[128 = 0]
[ 38 124 118 116 126  74 121 148 108 161 155 142 106 155 117 156  89 132
 143 115 141 123 113  87 117 127 147 149 135 101 157 121 185 123 113 111
  55 149 166 128  93 102  56 117 150 124 132 115 112 159 157 110  95 150
  95 127 109 159 132 132 137 137 166 127 132 162 176 132] -> 0
[ 62 148  73 126 136 106 110 142  91 132 204 135 144 137 184  86 194 137
 120 120 138 128 130 110 112 119 155 138 124 107 148 127 152 123 134  91
 104 132 146 119  92  98  73 123 141 118 131 130 111 177 179 124 106 118
 112 112 121 127 138 118 125  87 146 129 131 123 157 159] -> 5
[103 158  77 132 137 112 108 140  84 126 203 130 149 131 203  77 224 137
 111 120 137 130 138 113 110 116 163 135 124 107 144 133 137 122 145  88
 111 129 141 117  90 109  68 125 142 117 131 137 109 174 175 127 114 109
 118 108 122 119 138 115 121  74 145 131 129 116 147 167] -> 6
[130 156  74 131 143 143 108 139  75 127 208 133 159 125 233  66 236 140
 106 112 133 133 148 125 114 110 170 137 111 115 146 140 125 121 143  86
 124 122 133 119  91  98  83 124 133 119 130 138 110 186 169 130 123 101
 119 109 123 105 135 113 119  45 144 131 127 107 133 174] -> 7
[ 60 132 105 121 124  68 119 147  82 151 174 138 117 152 155 133 111 132
 140 122 142 125 115  89 113 125 153 144 141  97 154 126 174 123 119  81
  72 143 163 123  86 105  54 120 146 122 133 119 110 166 167 117  98 139
 107 116 110 143 135 127 133 103 159 129 132 154 172 136] -> 1
[182 158  66 149 151 198 102 125  74 117 212 138 192 102 255  16 255 143
  94 109 125 143 157 146 110  96 171 138 105 135 143 151  92 121 156  88
 150 114 112 121  99 110  96 119 123 118 129 148 116 209 163 141 148  83
 128 100 140  76 139  99 110  31 142 132 121  78 115 197] -> 10
[128 158  89 138 144 149 110 134  87 125 205 135 167 120 232  49 238 140
 102 114 130 133 150 129 114 111 170 138 110 115 140 143 114 121 150 105
 131 122 131 119  98 108  74 122 134 118 129 141 116 179 170 134 130 101
 119 106 129 105 137 108 115  50 140 131 126  99 126 179] -> 8
[ 51 138 107 125 128  79 115 145  79 146 184 137 120 150 147 115 142 134
 130 121 142 126 119  87 111 125 156 143 137 100 153 128 160 123 128  80
  79 142 159 119  85 104  53 121 147 121 133 123 108 174 145 114 103 134
 110 114 109 145 135 126 130 104 153 129 132 142 177 136] -> 2
[ 43 132 111 126 122  60 123 145  83 150 160 134 112 152 116 141 120 130
 137 124 143 125 114  86 114 126 151 145 143 102 148 125 174 124 122  88
  77 146 173 122  84 109  45 122 149 122 133 121 108 189 164 112  95 146
 109 111 107 155 135 128 135 111 159 130 132 152 175 134] -> 1

[129 127 126 129 132 129 126 120 127 129 137 122 116 113 127 128 146 121
 125 127 132 140 118 149 123 125 123 127 128 128 128 142 121 122 129 121
 129 129 131 120 134 137 125 122 130 131 100 144 124 139 118 125 140 131
 124 131 127 138 130 135] -> 3
[127 130 133 133 135 130 128 111 144 125 153 119 107  46 130 128 180 113
 122 126 118 156 120 114 129 116 124 121 126 133 129 159 109 120 126 111
 108 116 131 114 122 118 122 116 132 129  87 148 118 147 114 136 143 134
  90 136 129 149 132 138] -> 6
[130 127 127 127 136 129 125 122 114 135 119 125 135 152 124 127 123 126
 126 131 142 124 114 140 119 134 125 126 128 131 127 130 127 124 129 123
 135 133 128 124 137 130 131 123 129 130 115 142 129 134 119 121 124 129
 148 129 128 124 129 134] -> 1
[128 127 114 128 134 130 126 120 119 131 130 122 130 147 122 127 132 122
 123 130 138 139 110 175 118 131 123 126 128 132 127 129 122 121 132 120
 128 128 131 121 139 130 131 122 130 131  96 145 130 139 125 124 116 130
 128 132 128 135 130 136] -> 1
[129 129 128 130 133 129 126 119 131 130 145 123 120 111 127 128 147 121
 125 128 128 136 117 147 125 126 123 126 128 132 128 141 121 130 128 120
 126 123 131 122 137 129 125 120 130 131  98 147 124 138 119 125 141 130
 119 130 130 139 130 135] -> 3
[127 124 116 127 135 129 125 114 124 132 131 118 133 150 121 127 134 119
 123 128 145 143 103 182 116 127 121 121 128 133 127 143 124 124 136 116
 127 135 131 117 142 126 125 113 131 132  80 151 130 146 113 121 128 132
 134 134 128 133 132 139] -> 2
[127 127 130 129 134 130 129 116 127 131 140 121 122 103 126 127 148 118
 122 128 134 144 111 163 120 127 122 127 128 131 128 143 119 120 130 118
 128 119 131 119 139 127 125 116 130 132  87 149 125 144 114 127 140 132
 126 134 131 143 131 136] -> 3
[124 130 132 129 133 127 123 120 147 122 151 121 120 151 124 128 125 119
 118 127 128 154 110 180 109 122 121 126 128 130 129 121 126 119 134 120
 128 135 130 115 123 116 122 109 129 132  98 146 129 142 122 119 136 134
  96 132 132 145 132 136] -> 0
[125 127 132 133 133 130 126 119 137 126 148 122 116  91 127 129 158 118
 121 128 123 145 122 153 123 119 125 126 128 127 129 147 117 121 129 113
 116 120 131 119 136 125 125 119 130 131  94 143 123 144 117 137 142 130
 113 134 128 145 131 136] -> 4
[128 126 125 127 134 129 126 120 119 135 115 122 124 114 127 126 127 124
 125 130 141 136 107 149 118 126 123 126 128 132 127 144 121 121 130 120
 133 132 131 121 141 128 127 119 129 131  94 146 124 136 116 123 120 130
 136 132 128 125 130 135] -> 2
[128  96  86 131 138 132 129 112  26 152  71 140 141   1 132 129 198 128
 132 134 152  72 118   7 156 160 135 126 121 140 125 204 111 130  90 105
 134  80 131 122 170 170 128 157 131 131  67 150 120 127  89 134 141 103
 202 132 114 109 129 136] -> 9
[128 100  90 129 138 132 126 114  19 152  74 140 141   1 132 129 196 128
 131 134 152  64 120   3 156 159 136 126 120 140 124 207 109 129  89 102
 134  76 131 122 169 171 130 158 132 129  43 151 122 125  88 136 140 102
 202 132 113 105 129 135] -> 10

[161 126 140 125 114 128 111 141 139 113 129 118 137 131 105 124 124 129
 139 122 119 117 117 112 123 125 144 141 131 133 129 115 126 137 122 119
 121 133 120 134 132 128 135 136 108 130 133 118 152 135 119 130 126 107
 121 127 147 127 124 132 130 128 101 118 112] -> 3
[201 135 121 119 179 107 145 118  77  47 164 112 154 124  81 198 122 126
 159 130  99  96 148 171 120 129 166 126 156 123  99 105 114  89 126 125
  96 121 102 160 135 137 150 147 104 133 134 100 165 167 140 124 134  97
 132 131 131 147  95 184 129 141  54 168  49] -> 0
[ 30 108 135 143   8 165  87 179 247 255  50 143  59 142 145   1 114 148
  92 117 166 157  57  21 169 101  32 150 101 148 201 109 199 215 122 116
 160 139 159 101 113 100 128  88 164 119 135 181 148  47 139 149 119 206
 113 138 175  73 174  41 133  96 233   1 250] -> 10
[108 121 153 134  87 143  89 155 193 198  98 121 116 137 134  52 126 131
 121 115 139 142  94  94 132 119 104 156 103 149 164 129 142 184 120 117
 147 140 141 121 129 123 122 121 124 127 130 136 146 109 104 136 118 135
 111 128 154  95 143  80 130 109 157  68 189] -> 6
[164 126 137 124 121 119 118 139  82 118 129 116 136 132  95 139 120 129
 149 121 113 113 118 125 122 121 142 141 132 138 128 111 123 140 120 120
 117 133 115 143 133 124 141 140 112 132 132 120 163 100 121 129 127  98
 118 131 152 123 121 133 130 125  96 130  90] -> 3
[136 123 154 131  76 144  92 155 166 197  99 117 120 140 124  71 119 130
 134 115 127 134  62  97 132 114 117 166 106 145 157 121 151 195 117 110
 138 140 130 126 133 117 132 130 113 131 130 132 161 107 104 138 120 124
 111 131 154  90 139 101 132 109 134  71 141] -> 5
[128 125 137 124 122 126 120 132 116 116 132 119 134 131 116 144 129 130
 134 124 119 121 137 137 119 133 134 130 120 129 124 119 126 133 128 129
 122 134 127 127 130 131 127 135 118 129 132 119 145 147 117 124 127 119
 123 123 133 133 113 133 129 129 121 120 116] -> 3
[175 129 131 119 153 117 134 131  87  75 138 114 146 125  89 159 123 128
 153 124 107 108 136 154 118 126 145 136 142 127 114 106 117 122 125 124
 111 125 103 151 132 132 143 141 110 131 134 111 155 149 135 124 132 103
 126 129 134 125 109 166 130 133  68 150  62] -> 2
[ 95 118 151 138  58 151  76 169 234 232  77 124 106 144 128  28 122 135
 116 113 146 147  82  67 145 109  81 160  96 148 174 126 161 223 119 112
 154 145 148 115 126 110 122 113 132 124 130 155 151  94 109 142 119 142
 113 131 166  72 150  60 131 102 165  24 185] -> 7
[125 126 135 123 135 123 127 131 112 117 135 124 131 127 126 127 132 130
 130 126 119 123 138 165 120 137 137 123 120 126 128 124 117 123 130 133
 121 131 127 121 129 133 122 137 118 129 134 114 135 149 115 123 127 124
 128 119 129 145 123 124 128 128 120 140 100] -> 3
[ 67 116 153 136  52 155  88 159 217 239  67 131  98 141 149  34 126 137
 101 119 147 153 102  58 145 115  72 150  93 145 172 129 159 209 124 122
 166 144 153 104 122 108 113 114 139 121 130 156 144  89 108 133 117 156
 112 127 161  78 157  47 130 104 208  52 207] -> 8
[172 126 122 117 174 110 146 110  77   8 158 118 146 120 101 194 131 128
 143 129 102 104 162 175 113 140 166 111 141 116 103 119 112  83 133 134
 100 122 110 142 131 143 136 145 112 132 135 109 138 175 133 119 134 102
 139 122 119 157 106 171 127 144  61 177  74] -> 0
[ 85 119 157 132  72 146  96 153 188 204  87 125 106 142 147  63 131 134
 110 119 141 148  91  95 134 122  90 145  91 143 162 137 142 186 122 124
 152 142 148 106 127 119 111 122 132 125 129 140 136 114 100 133 119 145
 113 123 152 101 150  72 130 107 175  81 166] -> 6
[180 131 121 116 177 108 159 116  58  22 167 117 155 120  97 207 130 127
 146 130 104 102 158 178 111 141 185 111 147 116 104 115 101  76 130 136
  96 121 100 142 131 142 139 145 106 133 135  94 137 177 132 115 135  99
 137 122 119 177 107 178 127 145  55 187  79] -> 0
